Below are the code and all the weights of a small trained network. Each question names an input and a class and asks about switching units off, where a switched-off unit gives its printed mean instead of its output.

import numpy as np


def w(rows, s, z=0):
    codes = np.array(rows[::2]) - 128.0
    scale = np.full(codes.shape[1], s)
    scale[-1] = z or s
    return codes * scale


def f(y):
    return np.maximum(y, 0)


def log_softmax(a):
    a = a - a.max(-1, keepdims=True)
    return a - np.log(np.exp(a).sum(-1, keepdims=True))


def net(x, mask):
    res = np.array(x, float).reshape(1, 8) / 4 @ E
    y = f(res @ A[0][:, :-1].T + A[0][:, -1])
    res = res + np.where(mask, y, B[0][:, -1]) @ B[0][:, :-1]
    return log_softmax(res[-1] @ U[:, :-1].T + U[:, -1])


A, B = {}, {}
E = w([
[63,137,128,112,170,115,110],'x0',
[255,53,156,110,160,128,161],'x1',
[148,127,233,248,95,137,92],'x2',
[156,113,172,76,88,197,129],'x3',
[125,92,141,141,47,19,117],'x4',
[208,176,63,147,172,147,78],'x5',
[117,122,181,87,163,91,5],'x6',
[180,226,161,106,142,94,138],'x7',
],0.01)
A[0] = w([
[131,116,144,82,70,59,125,164],'neuron 0',
[143,50,160,147,124,187,99,157],'neuron 1',
[112,129,107,62,150,173,159,177],'neuron 2',
[95,176,170,149,108,122,126,183],'neuron 3',
[103,127,102,67,117,180,171,207],'neuron 4',
[107,136,116,115,170,99,81,154],'neuron 5',
[169,101,104,166,151,96,186,200],'neuron 6',
[140,147,79,124,119,120,102,211],'neuron 7',
[124,132,125,214,126,134,144,180],'neuron 8',
[128,161,152,91,252,125,112,113],'neuron 9',
[122,109,107,87,124,204,166,163],'neuron 10',
[82,119,99,109,152,109,92,88],'neuron 11',
[143,101,157,192,100,137,110,214],'neuron 12',
[84,114,151,120,63,51,145,186],'neuron 13',
[123,113,85,175,124,121,143,180],'neuron 14',
[98,189,139,160,128,169,96,175],'neuron 15',
[192,185,104,72,124,131,140,191],'neuron 16',
[119,148,120,114,180,120,113,95],'neuron 17',
[84,149,97,172,86,131,100,193],'neuron 18',
[160,191,76,78,104,63,145,210],'neuron 19',
[66,91,61,101,152,138,124,253],'neuron 20',
[119,126,168,79,132,103,181,160],'neuron 21',
[108,164,145,122,181,136,105,187],'neuron 22',
[132,153,183,121,107,88,121,166],'neuron 23',
[101,144,132,93,139,172,164,122],'neuron 24',
[152,136,152,97,187,146,104,213],'neuron 25',
],0.015,0.0038)
B[0] = w([
[125,2,206,129,168,82,104,228],'neuron 0',
[206,180,206,198,126,224,96,220],'neuron 1',
[193,128,69,55,197,172,127,219],'neuron 2',
[72,156,147,160,137,141,143,205],'neuron 3',
[146,128,123,42,174,161,132,222],'neuron 4',
[106,151,129,113,123,58,39,208],'neuron 5',
[161,121,107,147,123,92,213,211],'neuron 6',
[141,103,111,117,56,108,124,187],'neuron 7',
[108,199,132,131,129,105,192,196],'neuron 8',
[159,149,20,174,181,83,55,248],'neuron 9',
[184,160,114,62,179,194,158,212],'neuron 10',
[119,134,112,47,69,69,13,192],'neuron 11',
[133,144,174,195,114,145,182,222],'neuron 12',
[51,84,228,137,208,98,130,244],'neuron 13',
[121,131,142,92,107,88,181,174],'neuron 14',
[77,199,77,157,92,180,136,206],'neuron 15',
[158,40,38,156,68,153,142,242],'neuron 16',
[118,148,44,118,138,92,96,182],'neuron 17',
[80,162,143,107,95,140,136,207],'neuron 18',
[144,54,107,130,86,125,127,255],'neuron 19',
[114,148,136,22,109,116,123,234],'neuron 20',
[150,116,138,133,178,137,119,195],'neuron 21',
[102,145,66,154,152,136,97,202],'neuron 22',
[107,95,140,189,142,112,133,210],'neuron 23',
[135,148,103,60,154,166,151,183],'neuron 24',
[181,128,84,196,138,107,66,222],'neuron 25',
],0.0094,0.013)
U = w([
[211,146,191,189,99,189,112,253],'0',
[144,158,116,149,138,63,246,184],'1',
[145,147,67,158,171,94,57,32],'2',
[214,143,111,41,199,177,153,69],'3',
[202,64,105,152,43,139,134,59],'4',
[88,65,207,143,191,86,121,234],'5',
[81,123,147,52,70,93,72,42],'6',
[39,209,134,151,100,177,151,104],'7',
],0.011,0.0021)

Each question gives the input, the list of numbers given to net, and the class t.
The units are the neurons (one row each of A and B). Each row of codes is followed by its name. A weight is (code - 128) times the scale printed after its matrix; where a second scale follows, it is the last column's (A, B and U).
mask holds one flag per neuron, in row order. A switched-off neuron (its flag False) gives its mean, the last column of its row in B, instead of its output. The means were averaged over made-up inputs and are rounded, as every weight is.
A unit's drop is (log p(t) with every unit on - log p(t) with that unit switched off) / (log p(t) with every unit on - log p(t) with every unit switched off).
The circuit of an input: a set's keep is (log p(t) with only the set's units on - log p(t) with every unit switched off) / (log p(t) with every unit on - log p(t) with every unit switched off). Starting from the 12 units with the biggest drops (on a tie, the unit counted first), units are removed one at a time, each time the one whose removal leaves the highest keep (on an exact tie, the one counted first), for as long as the keep stays at least 0.8.
circuit, biggest first: the units of the circuit, biggest drop first
top k neurons: the k neurons with the biggest drops, biggest first
drop of u: that unit's drop, to one decimal
input [-3,2,6,4,-5,-1,-8,-7], class 0: circuit, biggest first : (neuron 1)
input [-7,-7,1,7,4,-4,-8,-5], class 7: circuit, biggest first : (neuron 18; neuron 19)
input [-4,-4,2,5,-3,-6,6,1], class 7: circuit, biggest first : (neuron 15; neuron 3)
input [7,4,6,-4,-2,-6,-5,-4], class 1: top 2 neurons : (neuron 8; neuron 6)
input [4,-5,-8,6,-7,-3,6,8], class 2: top 3 neurons : (neuron 9; neuron 25; neuron 22)
input [-2,-5,6,-4,4,-1,7,5], class 5: top 2 neurons : (neuron 13; neuron 0)
input [-1,3,3,-4,-8,-5,8,-7], class 0: top 3 neurons : (neuron 1; neuron 12; neuron 2)
input [-3,4,-8,-6,7,3,7,4], class 4: top 2 neurons : (neuron 19; neuron 16)
input [5,-5,4,8,4,-2,-3,2], class 7: top 4 neurons : (neuron 15; neuron 3; neuron 18; neuron 19)
input [6,1,0,4,4,-3,-7,-2], class 3: top 3 neurons : (neuron 10; neuron 4; neuron 23)
input [4,-8,0,-5,8,-1,-6,-2], class 5: top 2 neurons : (neuron 13; neuron 0)
input [-8,1,4,7,-6,6,2,7], class 0: top 2 neurons : (neuron 1; neuron 19)
input [-5,2,-3,-6,4,7,-8,8], class 4: top 2 neurons : (neuron 16; neuron 19)
input [-8,7,1,5,-6,3,-1,7], class 4: circuit, biggest first : (neuron 16)
input [7,1,8,8,-2,-8,7,5], class 0: top 2 neurons : (neuron 1; neuron 15)
input [6,-7,3,-4,5,-1,-2,-6], class 6: top 3 neurons : (neuron 11; neuron 20; neuron 1)
input [-8,8,-2,-3,-6,-6,7,3], class 2: top 2 neurons : (neuron 9; neuron 25)
input [3,-1,1,2,8,-1,-2,-8], class 5: drop of neuron 12 : 0.0
input [1,1,2,5,7,1,5,-6], class 5: drop of neuron 13 : 0.1
input [-6,8,3,-6,-6,2,4,3], class 2: circuit, biggest first : (neuron 9)
input [-4,7,6,1,5,6,-4,-7], class 0: drop of neuron 1 : 1.7
input [5,2,0,8,-7,7,4,-1], class 2: drop of neuron 9 : 1.2
